Below are the code and all the weights of a small trained network. Each question names an input and a target symbol and asks about switching units off, where a switched-off unit gives its printed mean instead of its output.

import numpy as np


def w(rows, s, z=0):
    codes = np.array(rows[::2]) - 128.0
    scale = np.full(codes.shape[1], s)
    scale[-1] = z or s
    return codes * scale


def softmax(a):
    e = np.exp(a - a.max(-1, keepdims=True))
    return e / e.sum(-1, keepdims=True)


def log_softmax(a):
    a = a - a.max(-1, keepdims=True)
    return a - np.log(np.exp(a).sum(-1, keepdims=True))


def net(x, mask):
    ids = ['βεζηλμξστφψ'.index(c) for c in x.split()]
    T = len(ids)
    res = E[ids] + P[:T]
    u = 0
    for l in range(3):
        r = res
        for j in range(3):
            rows = slice(4 * j, 4 * j + 4)
            q, k, v = (r @ M[l][rows].T for M in (Q, K, V))
            z = softmax(np.where(np.tri(T) > 0, q @ k.T / 4**0.5, -1e9)) @ v
            o = O[l][rows]
            res = res + np.where(mask[u + j], z, o[:, -1]) @ o[:, :-1]
        u += 3
    return log_softmax(res[-1] @ U[:, :-1].T + U[:, -1])


Q, K, V, O = {}, {}, {}, {}
E = w([
[86,104,189,175,161,70,104,120],'β',
[173,70,154,135,113,88,124,81],'ε',
[102,76,153,151,158,163,195,101],'ζ',
[127,148,114,113,136,118,151,39],'η',
[182,133,146,157,53,98,154,117],'λ',
[163,95,44,117,134,85,200,146],'μ',
[71,132,131,7,46,63,144,161],'ξ',
[185,110,177,152,90,135,198,142],'σ',
[209,140,119,88,116,168,138,106],'τ',
[184,87,171,122,134,128,147,205],'φ',
[138,58,118,107,156,150,120,156],'ψ',
],0.022)
P = w([
[96,224,29,253,143,162,20,108],'0',
[139,153,165,171,207,145,109,102],'1',
[138,148,163,153,203,129,131,96],'2',
[129,146,169,137,198,120,139,106],'3',
[123,143,177,122,196,116,156,117],'4',
[117,137,183,112,177,112,168,124],'5',
[107,134,187,102,166,113,175,131],'6',
[100,124,191,90,156,111,183,138],'7',
[94,118,193,78,144,114,188,141],'8',
[87,113,199,72,130,111,199,142],'9',
[78,104,212,66,109,114,202,150],'10',
[82,83,197,56,112,107,212,141],'11',
],0.0064)
Q[0] = w([
[112,145,71,184,160,125,153,134],'L0H1',
[146,161,86,139,57,157,64,102],'L0H1',
[115,134,124,81,54,49,115,91],'L0H1',
[43,165,130,44,80,132,104,179],'L0H1',
[106,208,118,156,152,81,83,130],'L0H2',
[81,179,137,168,92,184,184,98],'L0H2',
[140,154,87,153,76,213,2,136],'L0H2',
[87,184,117,139,47,159,78,113],'L0H2',
[31,90,107,147,142,119,101,86],'L0H3',
[28,175,139,148,139,149,65,102],'L0H3',
[80,188,103,37,74,90,133,97],'L0H3',
[94,107,96,55,144,115,165,110],'L0H3',
],0.0091)
K[0] = w([
[173,70,188,100,66,145,94,57],'L0H1',
[154,135,163,209,155,178,132,101],'L0H1',
[47,169,127,164,58,205,147,191],'L0H1',
[102,222,96,151,123,169,36,145],'L0H1',
[118,127,163,220,158,146,56,151],'L0H2',
[173,151,107,110,129,72,82,157],'L0H2',
[216,128,75,254,178,146,140,87],'L0H2',
[197,133,122,143,193,149,106,126],'L0H2',
[183,135,65,172,211,180,168,93],'L0H3',
[125,163,93,246,224,135,142,135],'L0H3',
[125,171,70,158,74,149,108,81],'L0H3',
[160,112,50,123,88,124,162,128],'L0H3',
],0.0084)
V[0] = w([
[206,168,82,123,208,98,53,151],'L0H1',
[117,171,154,126,115,214,177,208],'L0H1',
[182,159,71,161,103,74,185,101],'L0H1',
[136,179,167,190,223,148,57,135],'L0H1',
[39,44,124,136,138,152,78,87],'L0H2',
[147,151,193,154,104,144,53,84],'L0H2',
[134,135,179,99,62,211,60,93],'L0H2',
[254,101,46,43,80,37,44,105],'L0H2',
[208,135,212,179,153,111,114,133],'L0H3',
[155,89,149,49,132,121,203,102],'L0H3',
[147,73,112,148,166,176,172,138],'L0H3',
[144,159,49,93,160,152,103,101],'L0H3',
],0.0071)
O[0] = w([
[122,65,76,140,254,68,66,164,121],'L0H1',
[139,160,34,149,97,246,139,171,85],'L0H1',
[221,101,135,169,97,110,127,81,247],'L0H1',
[81,206,126,214,209,102,133,159,4],'L0H1',
[85,66,79,150,54,180,97,121,97],'L0H2',
[85,200,150,252,27,141,60,123,1],'L0H2',
[51,176,132,174,133,148,90,150,6],'L0H2',
[250,184,133,87,180,102,46,103,181],'L0H2',
[185,189,129,123,36,127,167,180,125],'L0H3',
[105,100,146,87,130,104,112,144,250],'L0H3',
[196,101,89,88,163,109,97,154,187],'L0H3',
[120,159,56,102,172,143,146,99,115],'L0H3',
],0.0058,0.006)
Q[1] = w([
[139,168,139,205,90,135,2,69],'L1H1',
[147,89,189,196,175,147,155,169],'L1H1',
[110,186,215,109,126,158,118,86],'L1H1',
[219,183,37,157,106,155,205,150],'L1H1',
[160,128,154,119,131,173,110,78],'L1H2',
[134,110,58,106,168,139,163,192],'L1H2',
[87,183,97,100,122,54,152,78],'L1H2',
[94,92,175,153,222,125,117,147],'L1H2',
[74,68,145,141,208,155,106,182],'L1H3',
[134,85,32,169,69,97,186,163],'L1H3',
[103,216,31,144,124,87,77,246],'L1H3',
[59,200,177,92,19,173,5,226],'L1H3',
],0.009)
K[1] = w([
[148,175,137,166,162,88,112,113],'L1H1',
[140,92,174,153,134,112,171,196],'L1H1',
[89,182,114,188,122,130,160,117],'L1H1',
[214,157,126,78,156,187,197,146],'L1H1',
[156,106,164,71,111,157,73,60],'L1H2',
[122,94,96,81,142,121,157,184],'L1H2',
[145,183,80,162,158,156,130,79],'L1H2',
[112,114,177,116,204,134,135,167],'L1H2',
[94,51,79,148,127,149,112,166],'L1H3',
[207,74,161,75,161,101,112,88],'L1H3',
[177,114,137,199,176,180,101,113],'L1H3',
[170,159,93,244,173,123,121,158],'L1H3',
],0.011)
V[1] = w([
[179,133,222,153,37,105,160,229],'L1H1',
[135,55,145,146,135,128,50,135],'L1H1',
[94,102,101,112,83,107,172,157],'L1H1',
[88,159,156,86,137,53,110,97],'L1H1',
[127,111,112,234,136,125,153,129],'L1H2',
[87,108,175,117,121,168,147,163],'L1H2',
[101,170,183,128,104,124,102,79],'L1H2',
[90,99,63,142,166,128,156,92],'L1H2',
[144,159,85,103,60,85,35,182],'L1H3',
[164,130,112,145,197,132,169,255],'L1H3',
[163,114,231,110,134,138,71,119],'L1H3',
[76,82,174,140,196,98,51,223],'L1H3',
],0.0086)
O[1] = w([
[160,127,151,151,203,153,80,174,137],'L1H1',
[90,121,28,153,99,162,55,98,143],'L1H1',
[186,108,141,144,132,46,105,149,163],'L1H1',
[150,55,113,157,74,73,186,182,115],'L1H1',
[153,109,174,63,141,186,86,118,86],'L1H2',
[159,132,124,78,106,81,116,61,64],'L1H2',
[163,63,76,100,137,99,196,179,11],'L1H2',
[176,150,240,131,108,152,77,123,160],'L1H2',
[197,116,134,66,116,61,2,78,80],'L1H3',
[188,66,32,136,70,155,112,210,166],'L1H3',
[83,131,253,120,108,213,65,101,155],'L1H3',
[35,48,105,114,106,144,61,81,47],'L1H3',
],0.0067,0.011)
Q[2] = w([
[238,123,116,55,147,52,196,84],'L2H1',
[254,128,121,134,54,107,79,150],'L2H1',
[165,98,112,243,184,187,197,124],'L2H1',
[98,99,123,1,142,68,41,126],'L2H1',
[83,84,106,246,128,64,117,141],'L2H2',
[114,114,126,39,147,64,84,105],'L2H2',
[99,116,114,51,141,45,133,81],'L2H2',
[142,115,147,90,223,147,101,96],'L2H2',
[178,196,148,25,92,105,37,85],'L2H3',
[73,131,79,149,202,208,192,56],'L2H3',
[105,89,143,131,110,87,162,33],'L2H3',
[163,224,145,157,62,126,191,148],'L2H3',
],0.0065)
K[2] = w([
[173,210,89,82,88,83,149,112],'L2H1',
[160,141,167,88,15,115,107,171],'L2H1',
[57,121,176,89,150,143,254,167],'L2H1',
[114,112,68,163,116,124,47,146],'L2H1',
[42,85,121,250,137,97,111,131],'L2H2',
[115,166,106,76,138,74,88,132],'L2H2',
[65,172,70,99,66,138,134,144],'L2H2',
[110,158,110,84,131,173,174,185],'L2H2',
[176,237,103,127,83,137,74,108],'L2H3',
[79,136,138,155,200,165,222,113],'L2H3',
[144,89,91,182,97,106,145,38],'L2H3',
[132,142,158,37,58,109,189,116],'L2H3',
],0.0071)
V[2] = w([
[67,168,113,80,133,124,145,106],'L2H1',
[136,144,210,140,110,84,128,135],'L2H1',
[135,116,146,78,102,109,196,169],'L2H1',
[144,115,137,159,6,161,140,160],'L2H1',
[139,141,66,128,182,138,124,106],'L2H2',
[115,159,128,91,200,101,129,58],'L2H2',
[121,46,130,165,125,28,132,168],'L2H2',
[154,100,109,255,178,117,129,53],'L2H2',
[97,148,96,33,121,144,116,125],'L2H3',
[120,92,66,102,101,120,128,48],'L2H3',
[98,53,94,74,183,77,163,76],'L2H3',
[186,38,96,147,145,139,129,165],'L2H3',
],0.0082)
O[2] = w([
[100,162,73,157,233,111,86,94,30],'L2H1',
[137,242,40,82,24,113,125,153,143],'L2H1',
[39,119,95,80,143,138,68,196,243],'L2H1',
[135,100,148,149,76,116,43,78,132],'L2H1',
[97,162,55,34,78,91,72,143,120],'L2H2',
[59,140,80,26,114,231,215,110,107],'L2H2',
[41,144,3,245,105,23,158,143,131],'L2H2',
[80,75,154,28,120,11,163,133,86],'L2H2',
[158,81,77,127,246,129,180,7,43],'L2H3',
[204,96,231,182,137,183,139,120,72],'L2H3',
[120,152,145,84,216,207,113,127,125],'L2H3',
[35,147,207,144,143,147,112,125,254],'L2H3',
],0.005,0.009)
U = w([
[105,122,118,200,124,79,134,116,156],'β',
[111,124,240,49,171,2,82,79,61],'ε',
[93,111,126,182,117,195,196,145,152],'ζ',
[94,200,116,116,198,54,125,88,218],'η',
[133,157,107,140,60,101,125,102,139],'λ',
[201,44,82,89,160,46,164,130,140],'μ',
[170,102,136,173,158,109,142,107,32],'ξ',
[182,157,164,228,152,130,153,164,2],'σ',
[172,152,133,80,156,162,90,129,111],'τ',
[122,156,125,132,209,105,33,181,150],'φ',
[91,71,58,72,88,153,68,96,250],'ψ',
],0.0061,0.0048)

Each question gives the input, a string of symbols that net reads in full, and the target symbol t.
The units are the heads (4 rows each of Q, K, V and O). Each row of codes is followed by its name. A weight is (code - 128) times the scale printed after its matrix; where a second scale follows, it is the last column's (O and U).
mask holds one flag per head, layer by layer. A switched-off head (its flag False) gives its mean, the last column of its rows in O, instead of its output. The means were averaged over made-up inputs and are rounded, as every weight is.
A unit's drop is (log p(t) with every unit on - log p(t) with that unit switched off) / (log p(t) with every unit on - log p(t) with every unit switched off).
The circuit of an input: a set's keep is (log p(t) with only the set's units on - log p(t) with every unit switched off) / (log p(t) with every unit on - log p(t) with every unit switched off). Starting from all 9 units, units are removed one at a time, each time the one whose removal leaves the highest keep (on an exact tie, the one counted first), for as long as the keep stays at least 0.8.
circuit, biggest first: the units of the circuit, biggest drop first
most important unit: the unit with the biggest drop
which heads matter: for each layer, one digit per head in row order, 1 if its drop is at least 0.15 and else 0, layers parted by /
input μ β μ, target β: most important unit	L1H2
input μ ξ ζ η μ ζ λ τ, target ε: which heads matter	011 / 101 / 000
input ε μ ψ, target ψ: circuit, biggest first	(L1H3, L1H1)
input τ μ μ ε ψ φ ξ ε μ ε ψ, target μ: which heads matter	110 / 101 / 101
input ζ μ μ μ ε λ μ σ, target σ: which heads matter	011 / 101 / 010
input μ μ ψ μ ε μ μ μ μ σ, target σ: circuit, biggest first	(L1H1, L2H2, L0H3)
input ε σ ζ μ ψ μ μ φ ξ μ μ, target σ: circuit, biggest first	(L2H2, L1H3, L0H1)
input μ λ τ β ε μ, target λ: which heads matter	111 / 001 / 101
input μ μ ψ, target ψ: which heads matter	000 / 101 / 010
input μ ζ μ τ ψ μ, target τ: circuit, biggest first	(L2H2, L1H1, L0H3, L1H3)
input ζ μ η φ η μ, target η: circuit, biggest first	(L1H3, L2H1)
input μ μ ε ζ ε β ξ σ μ μ, target ε: which heads matter	000 / 101 / 000
input ζ ζ ζ ξ, target τ: which heads matter	010 / 010 / 010
input ζ ξ ζ μ ε ψ, target τ: most important unit	L0H2
input μ φ ε ξ ε φ ε ψ, target ε: which heads matter	100 / 001 / 101
input μ ε μ μ μ ζ λ, target λ: circuit, biggest first	(L2H1, L0H3)
input ε ξ β ζ λ μ ζ ε, target σ: which heads matter	100 / 101 / 010
input λ ε ε μ ε, target μ: which heads matter	110 / 010 / 010
input ε ψ μ μ μ β ξ μ μ ζ ψ, target σ: circuit, biggest first	(L1H3, L2H2, L0H1)
input τ μ μ φ λ μ, target φ: circuit, biggest first	(L1H1, L0H3, L1H2)
input β ζ τ μ η μ φ, target φ: which heads matter	001 / 100 / 001
input ε μ ζ ζ ζ, target ζ: circuit, biggest first	(L1H3)
input τ ψ μ ε λ ψ μ λ ζ τ ξ, target μ: circuit, biggest first	(L1H1, L0H2, L2H3)
input μ ζ μ, target ζ: circuit, biggest first	(L0H2, L1H3)
input μ μ μ ε β, target β: which heads matter	010 / 100 / 010
input λ μ μ ζ η μ τ μ φ μ, target φ: which heads matter	001 / 110 / 000
input ξ μ ε μ μ, target η: circuit, biggest first	(L1H3, L2H1, L0H3)
input μ ε ζ ξ ζ μ ζ, target ε: circuit, biggest first	(L1H3)
input ε ψ μ ζ μ μ μ ζ σ ξ, target σ: circuit, biggest first	(L2H2, L1H1, L0H1)
input ξ ψ μ φ ζ μ μ μ φ, target η: which heads matter	001 / 011 / 110
